[128 = 0]
1 [ 79  43 163 131 124 112 198  51 120 196 110 121 144 141 127 100 140 104
  48 105 115  87 125 114 144 160 122  71 140  50 117 140 155  90 131 122
 152 130 134 103  81 114  20 189 145   1 121  81 181 127 164 159 125 157
 131  87 140 135 142 120  56 195 125 173 138 186 143 100 146 151 126 105
 124 145 136 120  96 135 146]
2 [109 194 134 121 127 126  99 222 128 149 114 125 142 150 132 174 161 119
 146 152 128 149 115 118 110 121 131 111 125 193 157  94 126 186 123 145
 139 154  99 154 168 118 221  75 123 255 154 169  65 119 123 119 140 112
 128 175  92 131 140 144 172  64 140 106 119  99 104 126 143 116 153 156
 124 128 126 113 155 141 136]
3 [146 174 109 130 149 138  95 190 128  89 152 138  85 141 122 129 117 146
 182 147 115 170 134 131 114  98 139 141 119 216 141 119 126 169 148 166
 152 144 104 140 156 137 182 104 119 255 138 176  73 116 106 112 131 121
 121 144 103 135 128 120 189  46 144 127 116  87 123 125 145 126 129 139
 139 134 134 129 153 121 112]
4 [128 182 149 128 159 124  98 188  96 137 142 145  72 139  90 134 112 117
 162 116 143 124 170 136 126 161 120 151 151 161 147 120 132 131  67 141
 171 116 128 163 121 122 149 130  63 131 131 120 141 109 147 146 127 160
 129 129 115 153 131 133 168 119 140 120  94  91 122 107 111 107 134 101
 134 146 107 138 128 119 108]
5 [118 158 169 125 147 118 156 120 102 126 148 141  74 140 100 124 116 155
  97 144 120 120 178 115 143 174 130 147 139 141 141 133 139 145 115 142
 186 121 164 141 121 122 114 146  97   6 126  90 165 137 125 155 134 158
 102 116 121 150 125 115 143 144 122 136  80 105 138 110 105 108 134 125
 140 149  97 140 122 120 124] : 4 1 3
6 [ 97 102 140 120 111 127 136  57 118 172 104 114 168 146 143  97 125 107
  81 102 133  89 124 117 139 162 122 118 149  40 131 133 116  95 121 104
 135 122 131 108  93 128  35 172 158   7 118  81 191 129 170 149 120 141
 118 113 142 149 130 117 103 177 113 133 136 151 139 113 118 164 115 131
 123 106 135 130 108 138 139] : 1 5 4
7 [139 190 153 120 164 115 101 239 116 119 151 125 124 133 109 137 123 134
 134 129 135 178 143 120 112  93 122 124 136 209 164 120 141 183 127 153
 135 184 112 143 139 130 238  96 124 255 146 121  75 100 119 142 136 113
 114 162  83 130 119 132 177  70 150 122 111 103  95 111 121 101 135 134
 120 154 103 122 143 132 117] : 2 3 4
8 [130 152 150 139 146 135 111 207 114 121 142 133  76 117 111 160 111 158
 156 135 128 148 161 117 111 135 106 109 141 212 156 113 131 175 110 167
 148 153 127 137 120 117 147 132  72 192 112 144 132 128 142 153 123 135
 119 148 112 151 128 118 162  61 134 131  84  89 110 113 113 111 126 127
 119 151 110 117 148  99  91] : 4 3 7
9 [125 134 170 124 127 111 139 133  82 127 145 165 110 135 104 109 122 152
  67 120 129 133 209 131 133 190 103 109 163 110 157 149 142 141  96 139
 187 106 180 167 119 112 124 123  90  55 109  68 144 146 148 176 112 166
 120 111 116 175 119 114 137 116 104 133  72  98 133 121 114 122 142 107
 103 155 121 123 110  79  97] : 5 4 8
10 [134 148 153 134 142 141 151 205 127 123 149 131  47 113 108 140 132 156
 172 121 116 148 153 133 120 145 154 136 119 218 152 114 146 158 122 179
 132 134 110 124 136 142 138 125  84 170 145 161 109 124 135 139 119 137
 111 149  94 141 114 132 173  62 129 123 106  91 115 125 113 109 163 111
 136 142 111 133 126 120  80] : 8 3 4
11 [109  83 165 128 112 117 151  87 108 184  89 129 162 125 135  97 118 115
  54 119 135  93 152 119 134 177 115 115 138  59 158 130 140 111 118 123
 135 102 132 129  92 120  46 157 138   1  94  84 191 119 172 167 135 158
 111  96 134 129 131 124  94 188 122 148 133 134 134  97 132 128 122 122
 128 126 116 122 108 141 122] : 6 1 5
12 [ 89  80 101 124 105  98 144  45 150 207  81 108 196 131 157 121 157  81
 122 123 119  62  73 129 137 110 135 131 111  18 100 125 136  66 138  93
  96 109 133  98 112 135  41 187 152  47 132 132 139 146 144 126 133 102
 114 115 170 101 115 125  44 143 142 151 145 167 147 122 149 166 114 157
 126  88 148 136  96 151 154] : 6 1 11
13 [139 105  93 130 119 135 108 160 166 160 105  85 145 144 145 139 158  95
 186 129 122 125  59 116 107 101 136 124 117 132 129 129 116 101 140 121
  86 147  99 104 148 131 149 119 158 255 151 159  69 106 118 123 141  94
 155 154 123  96 123 135 126  96 138 116 160 138  77 134 149 144 137 132
 120 101 150 122 111 141 135] : 2 3 7
14 [125 117 187 129 126 111 142  74  69 160 115 152 141 140 135  91 133 119
  26 132 144  85 171 123 154 195 115 110 163  23 160 123 167 101 102 113
 191 103 178 144 112 120  39 160 116   1 121  61 198 146 170 183 143 182
 123 107 147 147 155 131  91 207 125 133 107 147 149 115 127 108 111 124
 112 119 135 145  92 127 146] : 11 6 1
15 [141 160 121 148 161 143  89 208 119 120 134 148  57 123 109 147 132 153
 172 143 100 135 168 128 121 136 137 140 134 198 143 102 134 158 114 147
 129 151 125 139 144 127 218 109  60 210 138 151  93 133 138 130 128 152
 151 144 115 123 123 127 189  53 130 104 106  90 115 130 121 114 168 111
 159 141 131 122 121 100  86] : 10 8 3
16 [115  85 104 119 105 107 134  59 129 160 114 130 138 126 137  94 124 110
  59 109 125  65 148 144 150 164 126 130 155   3 106 145 127  71 109 113
 154  94 184 152 119 129  31 177 145   1 105  85 197 136 155 138 132 143
 128  99 147 131 122 135  85 197 112 134 126 135 165 123 128 126 135 118
 119 111 175 141  97 137 140] : 6 11 14
17 [123 106 117 128 103 138 114  58 113 157 124 129 151 131 127 105 127 105
  69 144 121  95 143 141 140 145 108 151 130  55 125 130 121  90 117 105
 143  99 195 131 120 117  62 139 135   9 112  83 161 141 130 143 120 149
 129 112 173 126 115 124 105 211 112 133 116 140 127 129 143 159 108 123
 123 134 140 120  71 133 126] : 16 6 11
18 [108  71  74 125  97 152  99  90 149 197  73 123 219 148 180 127 197  96
 120 104 142  89  66 137 137 112 138 143  98  45 109 114 117  70 139 111
  88 109 143 102 138 134  46 152 150 167 129 156 119 127 136 110 142 134
 137 149 170 103 122 136  89 123 155 129 194 129 134 156 147 164 114 141
 128  86 157 122  96 139 143] : 12 13 6
19 [ 92  89 148 135 114 100 152  82 103 154 120 132 152 138 146 110 130 112
  46 125 138  91 136 124 141 187 110 115 140  44 122 151 128  88 100 117
 129 106 152 115 118 109  54 167 132   1 126  94 183 125 141 161 118 150
 125 105 154 151 138 110 111 170 134 148 104 134 140  95  99 128 117 104
 124 128 137 135 121 127 126] : 11 6 16
20 [107 152 149 117 141 112 139 143  77 132 159 150  89 136 110 128 108 156
  89 137 137 145 205 111 144 139 113 115 150 162 138 114 159 170 108 154
 173 132 142 154  97 114 142 116  70 122 124  89 117 120 133 132 135 151
 107 123 111 175 138  95 145 105 139 143  67 120 143 102 130  97 129 111
 145 170 124 119 124  98 103] : 9 4 5
21 [143 113 119 114 115 151 117 135 140 162  93 117 187 151 170 181 167  81
 155 137 130 132  71 111 122 110 119 147 124 118 128 111 118 113 144 133
 102 141 109 127 150 138 129 115 166 233 151 159  86 111 127 105 128 100
 154 148 120 110 106 159 128 124 137 110 166 143 116 145 140 144 149 161
 130  93 135 126 117 151 143] : 13 18 2
22 [142 108  74 114 111 143 114 126 161 168 102 108 153 133 142 174 156 111
 212 140 107  99  87 134 111  77 125 151 123 125 126 115 113  88 157 121
  86 147  93  98 138 132 144 127 138 243 145 177  83 117 152 100 138  98
 152 137 146  88 111 163 133  76 145 128 187 118 102 142 155 139 112 119
 141  87 136 119 138 154 129] : 13 21 18
23 [114  88 159 129 134 119 164  64 106 147 120 127 149 134 127  97 130 108
  54 132 142 103 139 118 135 199 119 104 138  47 123 137 121 110 112 114
 175 110 168 131 122 136  49 146 121   1 118  62 208 146 152 162 135 153
 126  88 172 142 168 112  97 192  91 139  88 141 135 115 103 132 121 104
 132 133 121 139 114 104 140] : 19 14 11
24 [128 154 154 127 125 116 131 144 104 127 132 153 101 141 116 101 122 149
  60 116 129 117 186 101 139 182  89 141 161  94 131 130 127 145  99 145
 171 124 150 151 126 132 141 120  81  77 111 102 155 146 146 172 132 142
 116 123 137 168 141 113 142 131 127 115  96 107 128 107 123 106 108 101
 117 147 120 128 131 115 153] : 9 5 20
25 [159 157 113 123 143 136 104 221 142 136 123 118 100 129 126 156 146 121
 182 129 129 166 121 126 115 115 138 164 122 214 139 108 138 182 123 148
 108 144  90 135 142 112 205 101 114 255 155 162  76 123 125 106 131 128
 117 183 113 132 126 146 181  51 146 121 127 115 101 144 124 114 152 152
 136 124 143 133 147 142  94] : 3 2 7
26 [157 131 165 133 138 146 149 218 154 109 140 104  59 138 142 150 161 135
 229 151 131 174 121 126 103  93 144 117  97 232 142 125 112 147 134 124
 109 157  51  97 131 122 178 109 131 222 142 182 118 118 106 117 170 107
 113 140  88 121 127 150 170 113 147 137 140 130 100 104 149 138 140 124
 148 114 110 139 162 134 102] : 25 3 10
27 [114  98 122 110 105 118 132  78 131 156 116 110 176 133 134 114 153 135
 112 110 137 106  96 132 135 144 131 134 127  71 111 136 126  84 136 109
 135 109 134 125 115 120  65 156 135  21 116  96 151 131 127 136 123 141
 116 113 159 135 144  97  96 165 115 128 123 148 138 125 142 144 115 137
 125 120 137 109 112 141 129] : 6 17 19
28 [ 94 111 115 119 100 110 153  71 137 153 108 108 165 135 147 111 153  90
 133 133 120  79  96 121 131 125 124 125 112  55  96 146 114 103 137  94
 112 117 136 117 123 129  67 159 141  71 116 111 140 144 148 134 124 138
 156 126 159 110 129 133  87 174 138 114 140 163 139 110 125 147 105 114
 133 113 136 127 121 143 161] : 27 12 6
29 [115 125 133 111 121 116 145  88 133 149 118 116 175 128 133 110 176 111
  72 135 133 117 114 132 138 143 106 105 141  74 126 129 126 100 109 128
 127 138 134 143 113 130  54 136 128  84 136  95 166 118 138 151 113 142
 141 137 147 107 128 134  98 175 135 144 125 149 115 131 151 134 106 148
 129 108 122 134 113 151 128] : 27 28 6
30 [125 139 167 137 130 107 125 134  84 135 122 140 106 130 126  89  98 136
  59 132 113 100 181 149 111 179 114  86 144  91 147 123 138 141  92 133
 175 102 174 140 114 110 121 126 130  20 119  58 189 138 137 157 115 188
 110  90 126 171 150 125 139 137  95 111  73 120 132 117 108 113 126  99
 125 169 121 104 116 139 106] : 9 5 24
31 [144 134 142 121 121 147 110 124  90 108 136 157 108 130 100  97 117 141
  83 137 139 109 186 118 151 189  93 150 157  87 144 147 122 104 106 134
 183 119 165 161 134 111 125 130  67  36 100  71 146 143 165 155 107 192
 118 132 141 132 124 122 145 148 117 120  97 112 153 116 121 117 126  88
 122 127 139 137 110 103 127] : 24 9 5
32 [146 154 100 141 129 146 103 194 157  90 116 130 143 139 144 125 142 120
 198 144 116 173  91 134 105  68 119 151 109 189 121 115 128 166 156 135
  95 169  99 108 125 133 216  75 124 255 167 176  65 128 113  92 131  94
 131 163 118 103 113 140 157  69 164 108 147 111 105 138 126 125 143 157
 135 145 145 113 154 129 123] : 25 3 2
33 [101 128 120 116 122 140 138 123 142 150  90 101 197 134 151 154 163 109
 126 115 149 137  63 134 122  92 123 130 113 149 136 102 112 111 144 121
 102 131 134 113 154 113 116 142 178 178 125 148  96 116 136 128 144 117
 147 149 138 118 124 137 100 125 139 120 166 142  99 121 144 141 125 153
  99  91 119 128 115 161 154] : 21 13 22
34 [139 141  92 144 113 161 116 127 162 129  83 101 153 123 167 153 180 118
 153 133 120 122  77 128 120  95 132 147 102 134 137 122 107 120 136 133
  87 146 105  99 152 137 136 124 180 255 132 164  85 126 110  92 149  98
 137 156 152  81 113 159 106 114 141 114 162 135 101 145 151 155 130 136
 136 102 133 116 127 158 144] : 13 21 22
35 [127 124 117 123 137 161 131 150 137 120 126 123 160 122 143 152 140 116
 184 141 112 140  68 124 130  72 148 130 110 171 136  96 106 144 156 122
  97 129 113 128 174 128 186 122 175 255 149 157  75 104 125  99 132 103
 131 159 109 109 109 156 147  78 158 137 158 138  96 110 149 131 131 134
 142 125 134 138 154 149 135] : 13 34 32
36 [105  64 163 125 107  95 189  74 128 186  83 120 177 146 146 107 171  92
  68 111 134  46 111 106 139 168 142  77 116  20 134 146 121  77  99 103
 127 106 146 106 112 130  20 185 133   1 128  78 192 119 168 154 135 150
 119  93 161 126 125 118  59 213 144 148 126 163 137 106 127 153 118 103
 124 117 116 133  88 161 139] : 1 6 11
37 [115 117 109 127 155 149 145 150 168 141 102  91 146 135 144 162 157 106
 160 135 117 163  63 151 129  70 138 123  84 196 108 131 129 152 162 135
 104 148  67 124 135 130 153 106 162 247 158 167 101 108 123 101 132  91
 145 140 104  92 124 139 129  97 135 147 164 151 101 122 136 129 132 146
 134 115 131 118 152 129 126] : 35 13 34
38 [106 123 144 113 124 131 122 143 156 159  96 103 201 114 164 158 182 107
 109 146 112 131  57 119 121 114 124  99 124 115 127 107 122 148 150 134
 118 140  99 126 141 131 117 128 169 234 136 160  85 125 118 116 123 105
 133 137 121 112 141 134 106 104 121 137 174 141 110 130 143 123 111 155
 111 103 118 135 120 152 166] : 33 21 34
39 [115 154 171 123 123 138 121 169  93 133 140 175 103 111 106 120 122 155
  85 142 134 144 179 131 123 151 129 106 164 144 158 112 133 188 107 163
 177 115 191 162 114 116 187 123  86 100 128  72 161 146 133 157 123 158
  95 128 113 176 136 111 165  98 115 121  49 113 104 106  94  86 131 121
 130 164 118 128 108 104 109] : 20 9 24
40 [120 121  67 132 121 147 107 141 169 182  58  98 173 130 156 157 178  78
 157 137 140  76  75 111 125 109 122 179 112  86 116 120 113  94 143 121
  98 133 128 105 153 127  73 141 124 254 100 162  70 130 150 139 152 121
 154 166 167  74 134 166 111 127 144  92 180 128 114 158 149 171 136 134
 129  74 126 139 119 150 167] : 34 21 22
41 [133 149 121 115 113 148 124 161 143 140 111 118 190 131 149 148 165  99
 177 142 144 118  75 144 121  92 147 132 118 149 131  98 100 112 151 135
 125 163 130 130 159 129 142 144 173 251 136 174  78 113 131 110 135 116
 138 153 117 109 121 150 100  88 137 141 172 121 113 141 127 125 135 154
 133 102 132 139 129 145 119] : 21 35 34
42 [119  96  91 111 109 145 132 112 137 179  95 102 187 132 166 125 154 112
 126 105 120  73 100 137 134  87 133 148 107  39 102 122 108  79 152 113
  51 121 106  82 124 140  40 157 162 125 127 129 117 107 132 123 145 128
 134 136 177  94 119 135  91 128 127 134 190 130 136 135 151 125 101 138
 137 107 152 134 124 156 116] : 18 28 12
43 [107 110 174 103 124  86 131 111 101 191 117 141 194 144 141 112 147 133
  48 131 135  64 190 132 146 195 110 116 147  51 148 135 143  93 112 123
 212 108 165 151 117 128  57 158  92   1 109  73 189 148 170 186 135 184
 128  97 153 149 142 136 100 160 140 141  93 142 154 102 120 112 136 129
 127 102 112 143 111 169 136] : 14 11 19
44 [146 162 160 137 151 120 121 178 104 151 174 162  84 135 116 128  97 132
 105 150 125 159 178 135 121 152 123 121 134 161 167 107 147 166 110 163
 155 134 150 153 127 116 144 114  70 115 134  94 142 138 138 161 111 152
 120 143 109 159 147 109 168 112 123 129  58  85 141 112 100 105 142 100
 112 154 132 121 124 107  95] : 20 39 4
45 [117 160 138 131 140 127 120 203 151 143 146 123  89 140 145 152 150 132
 239 148 113 152 157 131 116  97 155 138 122 204 144 119 106 144 151 156
 106 159  94 115 149 134 177 109 102 246 144 170  84 129 115 108 140 105
 128 167 120 113 120 130 158  59 136 132 121  87 102 148 153 132 168 124
 152  94 129 129 151 139 103] : 25 3 26
46 [126 190 177 124 132 109 132 162 100  85 156 145  85 130 112 119  96 156
  93 137 143 145 209 118 127 191 110 119 175 205 168 129 156 187 120 145
 222 131 166 182 109 130 214  95  94 138 121 110 124 142 107 162 130 142
 114 109  96 167 125 113 162 123 114 122  44 111 111  98  93  91 144 125
 117 172 111 129 148  99 112] : 39 20 44
47 [ 77 103 255 141 144  93 199 118  95 146 161 115  87 141 109 121 107 142
  51  99 143 184 158 157 144 170 121  54 154 170 159 125 174 172 109 122
 173 119 155 158  87 126 126 164 151   1 124  73 194 106 143 149 124 144
  97  93  80 204 132  90 131 135 129 161  50 149 142  92 111  79 124 119
 151 202  97 140 109 119  65] : 5 30 9
48 [116 107 110 126 120 143 111 117 147 147  83 109 190 131 164 163 177  72
 145 114 138  87  80 143 139 105 126 125 127  89 102 123 124 104 149  98
  85 135 110  99 143 130 103 168 160 192 125 138 117 135 137 117 134 114
 144 161 147  98 133 150  85 137 142 129 179 147 117 144 141 148 141 140
 112  78 141 121 114 156 140] : 33 21 18
49 [119 129 140 128 176 121 136 193 145 139 140 108  80 133 139 150 142 118
 205 131 111 180 112 153 112  91 140 103 122 240 135 118 127 162 137 131
 112 160  93 109 139 134 189 118 122 221 142 154  62 111 138 106 136  97
 129 164  94 121 147 146 147  51 152 146 147  97 103 142 141 119 141 120
 142 146 116 141 146 131 114] : 45 25 26
50 [159 163 154 139 147 140 129 194 119  89 167 135  51 142 110 120  86 167
 150 164 125 178 151 135 112 116 137 152 131 238 153 120 134 159 119 165
 154 139  99 134 155 125 225 106 100 221 138 154 107 114 121 121 135 147
 144 132  84 134 115 135 161  79 119 114 116 118 111 119 111 118 153 128
 152 128 134 122 159 124 105] : 3 15 10
51 [134 106  41 135 103 146  75 115 164 168  76 119 213 139 142 136 158 113
 168 104 120  73  97 136 149  83 125 139  97  55  96 140  95  96 153 113
  73 179 129 101 130  96  92 149 156 203 145 145  68 127 150  89 149 103
 160 149 171  90 134 163  59  73 137 155 182 131 134 147 157 182 119 135
 120  79 150 141 100 147 150] : 48 18 40
52 [156 167 112 133 130 137 126 204 111 118 129 130 111 128 126 156 138 124
 159 128 123 167 146 118 139  85 123 140 122 177 142 112 113 181 163 144
 144 146 116 148 158 111 219 103 124 255 144 175  61 127 122 109 137  98
 144 153  88 126 158 137 152  21 159 129 136 109 103 131 127 119 127 119
 123 134 120 114 142 102 132] : 3 25 2
53 [151 157 110 139 159 126 101 181 129  90 153 125  85 126 111 174 126 146
 180 129 125 180 148 145 142  96 134 140 127 228 145 109 131 170 112 149
 125 151  96 152 139 120 218  92 107 255 144 171  83 131 139 110 136 130
 135 158  92 134 118 119 155  63 118 109 113  96 124 128 121 126 149 127
 135 163 131 124 154 111  96] : 3 25 50
54 [137  99  69 132 137 142 121 107 173 147 120  98 188 129 145 149 154 105
 177 123 132 103  76 121 127  61 126 138 108  94  98 114 122  93 153  94
  95 141 109  92 120 138  81 128 177 177 133 171  68 125 124  88 143  77
 130 138 141  92 123 134  72  81 145 126 170 142 123 150 134 145 112 136
 116  92 146 133 111 154 133] : 48 51 22
55 [123 128 134 148 135 111 138 125 109 156 113 138 129 126 124 119 144 141
  86 131 125 119 165 124 150 183  99 137 128  81 139 141 133  90 109 141
 150 118 163 163 129 125 111 124 115  53 119 102 162 143 163 155 115 158
 128 116 146 143 137 115 133 127 110 150  88 116 137 108 121 129 111 112
  96 155 133 124  95 119 118] : 24 31 9
56 [148 174 175 144 153 111 137 192  98 106 173 137  68 125 106 142 127 139
 123 122 123 146 184 122 129 140 126 122 139 203 160 119 144 180 134 170
 151 119 115 149 135 126 178 101 129 155 116  90 143 124  96 159 123 138
 122 122  88 155 134 127 157 116 120 134  98 106 147 116 116  98 134 104
 128 164 114 115 136 105 107] : 44 8 20
57 [130 144 122 126 134 147 138 142 158  88 110 114 123 100 123 159 158 109
 210 143 132 124  79 126 113  75 165 144 122 184 117 159 144 129 144 117
  99 141  43 105 131 130 157 120 149 222 145 171 104 133  95 104 138  90
 137 147 111 103 103 148 121 164 139 118 178 139 124 150 157 135 146 170
 149  96 101 125 153 169 129] : 37 34 35
58 [109  94 135 117 116 123 136  79 147 174  97  97 181 134 156 119 168 102
  69 137 129  82 106 122 125 168 151 114 133  43 130 144 128  98 148 119
 121 114 140 100 128 138  51 177 154  18 136  88 147 134 160 158 127 138
 140 108 149 131 130 129 101 180 136 140 147 161 119 124 133 122  94 129
 123  92 110 137 115 146 158] : 6 27 28
59 [137 134 145 119 155 124 114 216 107 132 150 155  66 128 104 111 116 138
 171 157 118 155 175 132 134 132 139 133 149 189 163  87 115 159 124 151
 148 135 143 147 131 121 183 104  66 181 126 124 112 128 136 152 132 141
 112 151 106 156 122 134 180  57 138 125  97  91 121 135 110 110 141 105
 121 147 127 137 152 116  84] : 8 15 10
60 [110  75 172 106 142 106 158  87 118 191 117 117 169 147 111 105 136 109
  56 119 147  97 144 129 154 169 112  99 150  18 137 143 141  84 111 108
 104 112 151 121 111 113  31 165 151   1 122  81 173 123 157 177 117 145
 131 104 148 143 128 126  62 194 123 140 138 135 123 116 123 109 128  91
 124 125 113 128 108 153 141] : 11 19 6
61 [127 159 109 140 145 151  91 206 145 134 135 119 131 134 126 172 146 146
 180 153 113 153 136 117 131 102 112 146 128 175 149 116 137 165 141 131
  90 160 118 148 145 121 254  86 117 255 126 169  81 112 143 114 139 109
 150 163 100 121 132 152 151  31 147 109 143  96 112 137 134 118 111 144
 140 130 133 109 138 136 115] : 52 25 2
62 [101  99 116 142 134 135 153 111 175 179  92  86 177 153 180 150 174  75
 200 118 110 125  53 108 129  90 165 129  88 125  95 131 131 101 141 100
  61 150  81  66 102 149  69 145 185 152 169 157 102 116 145 122 148  84
 146 165 137 110 117 142  81 122 153 156 169 168 109 138 160 139 136 121
 130 100 127 132 134 160 157] : 54 48 33
63 [116 154 157 145 146 130 139 181 127 120 158 114  59 135 107 126  96 154
 155 138 125 170 153 131 123 114 138 130 151 194 141 115 124 156 127 151
 147 149 121 149 132 143 190 123  96 163 118 150 135 135 148 164 133 128
 115 120 110 160 134 123 174  70 137 132 109 102 107 121 115 105 118 104
 131 153 138 118 129  99 103] : 8 59 10
64 [122 144 103 125 132 170 115 176 166 155 107 104 176 131 161 151 162 111
 191 134 133 138  95 147 111  97 131 130 122 168 127 108 133 137 147 153
  94 148  88 111 163 125 170 125 160 240 119 184  61 126 103 105 129  90
 123 147 111 101 121 139 133  66 138 131 177 121  98 143 140 147 145 151
 143  89 141 119 148 151 128] : 41 35 13
